Below is a small trained network, with its code and all its weights. Each question gives an input and a class and asks what happens when units are switched off, that is, made to give their printed mean instead of their output.

import numpy as np


def w(rows, s, z=0):
    codes = np.array(rows[::2]) - 128.0
    scale = np.full(codes.shape[1], s)
    scale[-1] = z or s
    return codes * scale


def f(y):
    return np.maximum(y, 0)


def log_softmax(a):
    a = a - a.max(-1, keepdims=True)
    return a - np.log(np.exp(a).sum(-1, keepdims=True))


def net(x, mask):
    res = np.array(x, float).reshape(1, 2) / 4 @ E
    y = f(res @ A[0][:, :-1].T + A[0][:, -1])
    res = res + np.where(mask, y, B[0][:, -1]) @ B[0][:, :-1]
    return log_softmax(res[-1] @ U[:, :-1].T + U[:, -1])


A, B = {}, {}
E = w([
[254,125,107,146,84,88],'x0',
[104,127,71,90,81,102],'x1',
],0.018)
A[0] = w([
[193,87,142,254,184,177,85],'N1',
[240,94,140,102,89,88,65],'N2',
[228,89,137,114,138,103,137],'N3',
[135,51,124,190,82,130,254],'N4',
[186,109,178,134,102,98,97],'N5',
[170,110,43,220,97,122,121],'N6',
[98,107,2,66,13,98,67],'N7',
[143,107,74,17,47,131,100],'N8',
[182,164,232,186,175,80,74],'N9',
[169,86,135,140,70,153,110],'N10',
],0.0079,0.0085)
B[0] = w([
[144,121,155,186,156,44,212],'N1',
[148,81,91,167,98,217,252],'N2',
[103,93,85,119,46,136,250],'N3',
[222,131,111,20,151,71,254],'N4',
[110,60,133,145,91,169,196],'N5',
[58,85,104,90,133,168,219],'N6',
[126,206,167,242,118,156,239],'N7',
[176,120,196,212,167,65,208],'N8',
[131,168,151,197,132,133,201],'N9',
[66,60,81,112,2,166,182],'N10',
],0.0095,0.0085)
U = w([
[71,75,80,106,98,246,67],'0',
[185,196,146,206,134,82,23],'1',
[187,161,92,16,126,79,254],'2',
],0.013,0.0066)

Each question gives the input, the list of numbers given to net, and the class t.
The units are the neurons (one row each of A and B). Each row of codes is followed by its name. A weight is (code - 128) times the scale printed after its matrix; where a second scale follows, it is the last column's (A, B and U).
mask holds one flag per neuron, in row order. A switched-off neuron (its flag False) gives its mean, the last column of its row in B, instead of its output. The means were averaged over made-up inputs and are rounded, as every weight is.
A unit's drop is (log p(t) with every unit on - log p(t) with that unit switched off) / (log p(t) with every unit on - log p(t) with every unit switched off).
The circuit of an input: a set's keep is (log p(t) with only the set's units on - log p(t) with every unit switched off) / (log p(t) with every unit on - log p(t) with every unit switched off). Starting from all 10 units, units are removed one at a time, each time the one whose removal leaves the highest keep (on an exact tie, the one counted first), for as long as the keep stays at least 0.8.
units of the circuit, in order: the units of the circuit, biggest drop first
unit that matters most: the unit with the biggest drop
top k neurons: the k neurons with the biggest drops, biggest first
drop when u is switched off: that unit's drop, to one decimal
input [0,-2], class 2: unit that matters most	N7
input [0,-3], class 2: units of the circuit, in order	[N7 N2]
input [4,3], class 0: units of the circuit, in order	[N2 N6]
input [0,4], class 1: units of the circuit, in order	[N7 N8]
input [6,7], class 1: top 2 neurons	[N8 N7]
input [4,4], class 0: units of the circuit, in order	[N6 N2]
input [7,7], class 0: top 4 neurons	[N6 N2 N10 N3]
input [4,8], class 1: top 2 neurons	[N7 N8]
input [3,0], class 2: top 2 neurons	[N4 N7]
input [2,-3], class 2: top 2 neurons	[N7 N8]
input [8,6], class 0: top 2 neurons	[N6 N2]
input [3,7], class 1: drop when N7 is switched off	0.7
input [-3,-4], class 1: drop when N4 is switched off	0.2
input [-3,2], class 2: unit that matters most	N2
input [4,5], class 1: drop when N7 is switched off	2.0
